W: [-17  -3 -11   7  20 -61 -58  18 -20  35 -21   4  42 -14  -3 -61  20  21
   2 -15  10 -13  42  16  15  37  -5  12  46]
E: [ 18  20 -21  -4 -27   0   4  -9 -20   2 -21  22   2 -27  -5   3  -9 -32
 -16 -20 -27 -27 -33 -14 -20   3   6  -9   2]
B: [  0  13 103  17   0   2   4  10   0  -8  28 -57 -12  -3  -7   5  10  -4
  -1  21 -19  80   6   6  20 -13 -13   1 -14]
all E: [-20] => 8 19 24
all W: [7] => 3

M: [ 47  18  -8 -24  19 -46  22 -27  39]
S: [ -8 -21 -23 -15 -20 -10  11   8  29]
L: [ -8  48 -23 -15  50  31 -32 -23  25]
V: [ 75  75  69 -22 -54 -22   0 105  75]
X: [-29  17  69 -22 -69 -12  42   1 -18]
all V: [-22] => 3 5
all L: [48] => 1
all L: [-23] => 2 7

fop: [-88  54 -88 -88 -75  78 -27  -8 -70]
Giv: [-77  69  78  16 -87  69 -63 -67  58]
tudob: [-69  70 -51 -66 -58 -38  78 -12 -86]
Gil: [-61  55 -56  62 -70 -61  54 -57  50]
pas: [ 60 -76  72 -76  61 -71 -76  63 -71]
Lek: [ 82 -61 -59 -37  70  79 -75  61 -93]
kemiz: [ 82 -61 -59  79  79  79  36  61  79]
all Giv: [58] => 8
all fop: [-70] => 8
all pas: [-76] => 1 3 6
all fop: [-88] => 0 2 3
all Giv: [-87] => 4
all kemiz: [79] => 3 4 5 8

Z: [-35 -27  43 -35 -27 -35  43 -35  43 -27]
H: [-10 -26  19  43   5  19 -11 -54  19 -34]
F: [-10 -10 -58 -58 -34 -44 -10 -58 -10 -10]
all H: [-26] => 1
all H: [-11] => 6
all F: [-10] => 0 1 6 8 9
all Z: [-35] => 0 3 5 7
all F: [-34] => 4
all Z: [43] => 2 6 8
all Z: [-27] => 1 4 9

rinuf: [-78  22 -45   7   2  -5   8  10  13 -10  21  54  21   6  -8  10  52  26
  16   9  10  18  10 -78 -78  -8  -7  61  18 -19  20 -10  -1  10   0  12
  -8  10]
katad: [ 69 -18  -3 -45  12   4 -67  19  26  69 -20   7   0  12 -18 -11   8  -9
 -17 -54  21  -7 -70  -4  -8   3   5   6 -15  10 -14  54 -16  -2 -11 -71
   4 -60]
mepef: [ -6  15   6  -1  22 -40  10  -8 -14  -7  15  -8  -1  21   0  69  -7   5
  19   9 -25  -1  10  -1   9 -43 -46  -8  15  -4  10  -8   7  68  -1  10
 -47  10]
nop: [ 79 -27   5 -56  19   3 -75  22  20  79 -25  -6  -2  16  -9   0  -5 -21
 -24 -61  18 -17 -84   7   8   0   1  -6 -22  11 -25  64 -16   1 -14  50
  -1 -70]
dati: [ -7 -12  49   7  -9   4   9  -5 -14 -11  -7 -58 -22 -10  23  -9 -57 -22
  -9   9 -22 -21 -21  80  76   6   8 -68 -10  12 -11  -9  18  -4  18  10
   6 -11]
mak: [-32  18 -20  29 -25  13  33 -20  -5 -34  17  20   8 -20   5  21  21  22
  12  30   0  15  35 -24 -27  16 -20  21  12 -17  18 -36  14 -14   9  35
  13  33]
fup: [-10 -11  31  13 -10  16  10  -2 -14 -11 -11 -39 -21 -16  17 -28 -37 -17
 -12   8 -16  -9  11 -10  46  17  12 -39 -11 -39 -12 -10  14 -19  14  11
 -17  11]
nifu: [  2  11   2  -2  34 -59  -5   3  -7   1   9  -4  -1  28  -8 101  -4   8
  20  -5 -21  -1  -5   5   5 -71 -72  -6  12  -7   9   2 -11  22  -8  -5
 -75  -4]
ger: [-23  17   3  21   0 -10  29  -8 -15 -23  21   4   1  -5   2  24   3  16
  18  26 -16   7  30  -2  -1 -16 -10   2  17  -6  19 -29   6  24   6  23
 -17  24]
femo: [-12  -6  -1  14 -33  40  15  -3   1 -12 -10 -79  -3  -1  12 -73   2  -1
 -13  12  10  -1  14   2  -2  52  45   0  -8  -1  -4 -13  10 -59  13  12
  50  14]
all femo: [-1] => 2 13 17 21 29
all fup: [11] => 22 35 37
all rinuf: [-78] => 0 23 24
all fup: [-10] => 0 4 23 31
all dati: [49] => 2
all mak: [21] => 15 16 27
all mepef: [-1] => 3 12 21 23 34

Pif: [  -5    6   12    8    3 -106 -106]
Sabo: [ -27    6 -112    6    3 -112 -106]
Les: [-111    6   12    8    6    6   12]
all Les: [6] => 1 4 5
all Pif: [6] => 1
all Pif: [-106] => 5 6
all Sabo: [-112] => 2 5

Rekul: [ 52 -61 -51  10  -1  15 -16  31  -8   7  12   3  13 -38 -27 -86  -7  22
   4 -51 -22  -4  76 -47 -44  72  72 -39  53 -31   2  41]
tari: [-24  -2 -51  -1  55 -57  13   3  23  41  31  68 -40 -59  24  17  20 -16
 -27 -49 -23  53 -18   6  81  36  50  32  26  -4 -31 -49]
Kul: [-52  65   9  -6  32 -52  42 -12  12  47   4  35  12 -21  39  22  26 -31
 -20   6   3  67 -55  34  88 -68 -52  81 -26 -11  43 -69]
lod: [  4 -43 -66 -12  31 -22 -12  50   8  43  11  52 -57 -71  31 -41  12  12
   3 -70 -26  16  51 -27  18  90 122 -24  49 -22 -30  21]
difa: [ -8  21  24   0  23 -20  10 -34  17 -33  27  26 -54  15  50 120  15 -38
 -55  40 -21  -1 -54  36  35  18   2 -26   9   9 -13  43]
vez: [-30  65  20  15  36 -44  50  46   8  54   1  65 -74 -53  80  57  61 -55
 -60  28 -42  51  -8  34  60 -28 -32  58 -14   0   8 -47]
keb: [ 51 -32 -55  10  31 -24  21  -2   4  15 -11  30  47 -52  16 -66  11 -14
 -47 -45 -41  53  41 -30  11 -26   2  25  53 -32  18 -32]
foriv: [  52  -61  -51   10   -1   15  -16   31   -8    7   12    3   13  -38
  -27  -86   -7   32   57  -44   65   12 -106   18   83  -19   22   19
  -20   19  -25  -44]
zekos: [ -8  21  24   0  23 -20  10 -34  17 -33  27  26 -54  15  50 120  15 -38
 -55  40 -21  -1 -16  36  35  -9 -53 -34 -16  53 -70 -51]
Siv: [-72  -1  -9 -28 -17   2 -40 -14   3  17 -41 -27  10  31 -15 -22 -41  55
 103 -37  75 -24 -45   3  27  -5  77 -21 -28  -6  10  33]
ter: [ -8  21  24   0  23 -20  10 -34  17 -33  27  26 -54  15  50 120  15 -38
 -55  40 -21  -1 -54  36  35  18   2 -57   9   9 -13  43]
dedi: [-39 -25 -55 -16   6 -15 -25  11   4  48 -17   3  27 -25 -65 -88 -25  49
  76 -80 -80  15   5 -24  32  30 107  -9  16 -40  31  26]
all zekos: [-16] => 22 28
all lod: [-12] => 3 6
all dedi: [-25] => 1 6 13 16

liri: [-56  10  38 -56 -56  12 -29  17  10 -56  18]
gozek: [ -9  14  12 -21  24  11   6  -1  -1  36  -1]
Borob: [  9   5  10  18 -37  19 -12  19  19  21 -24]
dume: [ 22  10  38 -56 -29  22 -29   5  22   5   5]
fovu: [-36  19 -36  54 -31  19  19 -23  19  54   3]
zop: [  9  23   8  -8 -20 -78  18  -7 -11 -32  -8]
boki: [ 81  21   8 -34  18 -78  18  -7   2  81  39]
all boki: [18] => 4 6
all zop: [23] => 1
all fovu: [19] => 1 5 6 8
all liri: [10] => 1 8
all liri: [12] => 5
all dume: [22] => 0 5 8

vobi: [ 67 -66  66  67  25  38  56  26 -70 -75 -66  67 -66  67  53]
sevun: [-66  52 -66  15 -66 -12 -14  51  25 -22  64 -12   9 -23  41]
rufe: [ 67  68  40 -31  25  38  56  26   4 -75 -38 -83 -75 -66 -75]
Redud: [-71  23 -63  24 -87 -71 -71  64 -71  24  23  23  23  23  -8]
all vobi: [67] => 0 3 11 13
all sevun: [-12] => 5 11
all Redud: [23] => 1 10 11 12 13
all rufe: [-75] => 9 12 14
all Redud: [-71] => 0 5 6 8
all vobi: [53] => 14
all rufe: [68] => 1

Dise: [ 65 -69 -23  74   3   3 -40  18  38  32]
Kunos: [ 64  31 -25  73   6 -63  60 -24 -60  16]
Nesuf: [ 64 -73 -25   6  37  38  38  38  38   6]
all Kunos: [31] => 1
all Kunos: [-60] => 8
all Dise: [32] => 9
all Nesuf: [38] => 5 6 7 8

ruza: [ -1  11  58  10  21  45   1   1   1  52   1 -21  45 -77  -1  -1  -1]
dunu: [-51 -25   7  11  54  32 -35  29  69  41  -2 -10   0  27   4 -30  17]
mima: [-43 -29 -10 -42  52  -1 -30 -38 -15  31 -23 -47 -34 -12 -15   4  -3]
Per: [-70  21  59 -20  -6  37 -95 102  27  -1 -42 -64   2 -81  76  58  -1]
Tov: [-51 -25  69  41  54  51  -2  31  69  41  -2  -2  31   0  31  41   1]
pavek: [ 10  11  58  10  74  45 -93 103  67  52   1 -21 104 -77  74  10  -6]
all Per: [-1] => 9 16
all pavek: [1] => 10
all Tov: [-2] => 6 10 11
all pavek: [10] => 0 3 15
all ruza: [1] => 6 7 8 10
all Tov: [31] => 7 12 14
all ruza: [-1] => 0 14 15 16

zonel: [ 30   3  56 -21 -42   0   6   9 -22  27 -11  20]
Pum: [-34   3  26  -6 -28 -15  -1 -34 -28  -6  93 -28]
vigob: [15  7 23  0 19 -8  4 10 -8 10 28 15]
duv: [ 22   6  33   8  -6   9   7  37 -23 -31 -23  51]
faras: [ 48 -16  27 -11 -46 -20  -8 -19   1  40 -33  14]
mur: [-20  -8  45 -43  -8  26  12 -25   6  -1 -19  -3]
Dulan: [ 18   1   8 -24 -16  -7  -4  22  17  -1  19   2]
Bel: [-24  -1 -23  24 -24 -23 -23 -23 -24 -23 -24  -2]
git: [ 11  13  16  -2 -18 -12   5  18 -58  58 -22   8]
Damug: [-27 -22  22  -6  35 -38 -20 -36   6   0  21  -9]
Pide: [  6   1 -17   3   4   3   8 -10 -17  -2 -13  13]
Loza: [  3 -22 -22   2 -22   2   5 -22  -7  18 -31 -11]
all vigob: [0] => 3
all Loza: [18] => 9
all Pum: [-34] => 0 7
all Bel: [-1] => 1
all Bel: [-23] => 2 5 6 7 9
all duv: [-23] => 8 10
all Loza: [-22] => 1 2 4 7

savo: [ 65  90  17 -53 -69 -26  28 -41  -7 -73   6  17  47 -93  70  41  22 104
  62  35 -90  44  -3  64  26 -20 -57 -65 -66  81 -48]
zus: [  97   31  -63 -111   12  -37   33  -46  -16  -27   33  -48   65  -37
    3   59  -31   -3    6  -96   -8   24  -83  -27   16  -53   -5  -12
   -5   28    3]
volir: [ -90 -108   78  109   -1  -65  -25   24  -33   46  -16   64  -57   15
  -96  -48  -36   25  -68  -53   12  -30  -42   53  -22  -17    8   42
    8 -115    4]
balo: [ 38 102  24 -42 -86 -12  30  -7  25 -71  16  15  43 -69  94  40  25 103
  83  60 -85  30  36  65  42   4 -75 -51 -82  90 -70]
mide: [-47   5 -14  21   1 -11  28 -27  98  47  64 -27   6  39  36   9  54 -61
  52  18  53 -69  67 -52  57  22 -16  88  -2  11 -27]
Mapi: [-61 -19   6  15 -95  56 -80  97  19 -33 -35 -14 -34  64  -9 -37  24  14
 -16  30 -39 -15 -18  22 -27  76 -84 -18 -80 -15 -99]
volov: [  23   -7  -30    6  -48  -56   39   58   82   17   70  -61   46   66
    3   48 -104  -84   27  -47   23 -111  -26  -58   55  -15  -79   67
  -60   -6  -95]
gomov: [ -87 -104   82   70  -29  -82  -16   -3  -11   28   -7   69  -58  -34
 -101  -44  -50   44  -64  -57  -26  -27  -56   66  -12  -30  -11   28
  -16 -119  -11]
keze: [ 34   0  21  23  77 -85  64 -45  54  58  91  24  46 -28   5  54 -82 -27
  28 -46  47 -48 -50  -5  63 -69  60  76  62  -3  63]
pegir: [  44  -41   49   70   24  -71   -4   15  -28   30   -6   41    5   25
  -70    7  -54   25  -63  -78   10   13 -103   43  -21  -47   26   26
   21  -48   30]
niru: [ 43 -29 -36  -7 -39  53 -61  86 -51 -51 -51 -49 -15  82 -53 -23  17   9
  -7 -21  -7  43 -14  -5 -71  -7 -51 -51 -76 -30 -82]
all niru: [-7] => 3 18 20 25
all niru: [-51] => 8 9 10 26 27
all Mapi: [-34] => 12
all mide: [53] => 20
all balo: [4] => 25
all Mapi: [-95] => 4

pul: [ 28  77 -61  23  23  30  14  23  30  30]
norod: [-31 -66 119 -52  -4 -66  24  99   9  93]
reduv: [106  32 106 -11 -11 106 -11 -67 -36 -51]
fitez: [-38  -5 -12 -15  64  23  64 -10  26 -30]
Tal: [ 11 -40  14  29  25  92  -1   4 -80 -13]
all reduv: [-67] => 7
all norod: [-66] => 1 5
all pul: [23] => 3 4 7

Dile: [ -6 -26 -32  -3 111 -23  39 -21]
Fosi: [ 22 -22  49   2  22 -22  93 -39]
Kuvet: [-29  94 -22  94  48  48  94 -62]
Kila: [ -6  36  49 -46 -39 -22 -36 -39]
fip: [-94  53  30 -20 -53  49 -21  22]
Raso: [-29  94 -62 -14 -62  15  94 -62]
ref: [-23  37 -23  33 -23  37 -23  37]
Duf: [ 22 -39  49 -39 -39 -39 -36 -39]
piva: [ 31  16  40 -22  42  -5 -34 -64]
all Fosi: [-22] => 1 5
all Duf: [-39] => 1 3 4 5 7
all Kuvet: [94] => 1 3 6
all ref: [-23] => 0 2 4 6
all Fosi: [93] => 6
all Raso: [-62] => 2 4 7

Derur: [  9  99  10   4 -64  22 -50  51  56  50 -34 -39 -44 -79   9 -58  62 -15
 -37 -68 -20   0  53 -65 -48   8  54 -73  49 -59 -43  64 -59  54 -57  68
 -86 -59  56]
Nipuz: [  78  -19   65   82    4  -68 -104   67  113   77  -75    1   43   16
   77   23   43  -45   65  -94   77  -86  -43  -64  -86   82  -68  -76
   11   -1  -43   77   75   73 -105   59  -99  -43  115]
lokub: [ 32  99  10   4 -50  22 -50  51  56 -61 -34 -39 -44 -79   9 -58  62 -15
 -37 -68 -20   0  53 -65 -48   8  54 -73  49 -59 -43  64 -51  54  10  68
 -17 -70  56]
gafi: [  78  -19   65   86    4  -68 -104   43  113   77  -75    1   43   16
   90   23   43  -45   65  -94  -27  -86  -43  -64   25   82  -68  -76
   90   -1  -43   43   78   42   43   59  -99  -43   90]
all gafi: [43] => 7 12 16 31 34
all Nipuz: [77] => 9 14 20 31
all Derur: [9] => 0 14

rapar: [-66 -29 -23  -2   0 -23 -24 -21 -14]
dovi: [ 10  11  11  11   0  40 -25  40  54]
fugi: [  17 -110   26    0    0   18   10   39   26]
dedo: [  22 -110   43    0    0   18   10   39   26]
zonam: [ 52 -61 -48   1   0 -48 -48  16  25]
laga: [ 52 -61 -52 -20  -2 -11 -54  12  -1]
all zonam: [-48] => 2 5 6
all rapar: [-21] => 7
all fugi: [0] => 3 4
all dovi: [11] => 1 2 3
all laga: [-1] => 8

gud: [  4   4  34   4  45  34  34 109  33]
lene: [ 10  10  12  33 -61  33  -6 -45 -40]
tik: [  7   5 -34  11 -34  53  65  68  30]
kopuz: [  3   9   2   3   3 -20 -20  12 -20]
all gud: [33] => 8
all lene: [33] => 3 5
all gud: [4] => 0 1 3
all gud: [34] => 2 5 6
all kopuz: [2] => 2

Voba: [-22 100  16 -50 -56 -52 -19 -61 -91 -73 -66 -25 -66 -34]
zitep: [-42 -58 -45 -30 -48 -36  93 -45  69 -61 -47 -58  98 -43]
Zatum: [-49  89 -54 -36  89 -49 115 -54  89  56 -55 120 120  89]
Natis: [-59 -47  72 110  90 -56 -33 -44 -18  87 -34 -34 -14 -50]
Mis: [-12  -3 -41 -50  68  73 -35 -41 -41   5  72 -18 -36 -41]
tozad: [  2  57  57  61  34  26  57  34 -53  57  13  13  57   5]
dep: [-54 -48  65 101 -42 -54 -33 -43 -17  85 -32 -32 -14 -45]
all tozad: [57] => 1 2 6 9 12
all Mis: [-41] => 2 7 8 13
all Zatum: [89] => 1 4 8 13
all Zatum: [-55] => 10
all Voba: [-19] => 6

pavu: [ -4  -5  49 -54   6  62]
Ranod: [-15 -65  11 -46  -7   8]
nos: [-10  -2  12 -82   1  -5]
Vune: [ 35  -3 -66  11  11 -39]
Goteg: [-18   4 -16  37   0 -19]
puro: [  1  17  35 -92   3  13]
all Ranod: [-15] => 0
all Vune: [-66] => 2

Ged: [ -4 -73  27  57  -9 -19 -19  -9  -7 -28 -19 -19 -29  57   9]
kiner: [-104  -32   29  -52   30  -43  -31   28   29  -13   62  -30  -12   54
    9]
zonod: [-104  -32   29  -20   30  -44  -31   28   -2  -13   62   -8  -12   54
    9]
rok: [-39 -67  20   2  19 -14  11   8  -7 -28 -10 -20 -31  44  38]
zun: [ -4 -73  27  28 -42 -32 -19  -9  -7 -42 -28 -19  -4  57 -42]
all kiner: [29] => 2 8
all Ged: [57] => 3 13
all zun: [-42] => 4 9 14
all Ged: [-19] => 5 6 10 11

Luk: [-4 -4 -4 -4]
Parid: [53 -5 53 -3]
pesa: [42 20 20 20]
all Parid: [53] => 0 2
all pesa: [20] => 1 2 3
all Luk: [-4] => 0 1 2 3
all Parid: [-3] => 3

laso: [-11  95  -9  96 -15  96]
dimi: [-10  -6  50 -11  50 -52]
Kefu: [ -9  42 -39 -12 -21 -21]
all Kefu: [-21] => 4 5
all laso: [-9] => 2
all laso: [95] => 1
all laso: [96] => 3 5
all dimi: [-10] => 0

zuda: [-11  56  60  60  56 -46  56  56 105]
fos: [-11 -19  24  60  25 -46 -55 -30 113]
nones: [ 55 -19 -46  60  25 -46 -13  56 -47]
all zuda: [56] => 1 4 6 7
all nones: [-46] => 2 5
all zuda: [-11] => 0

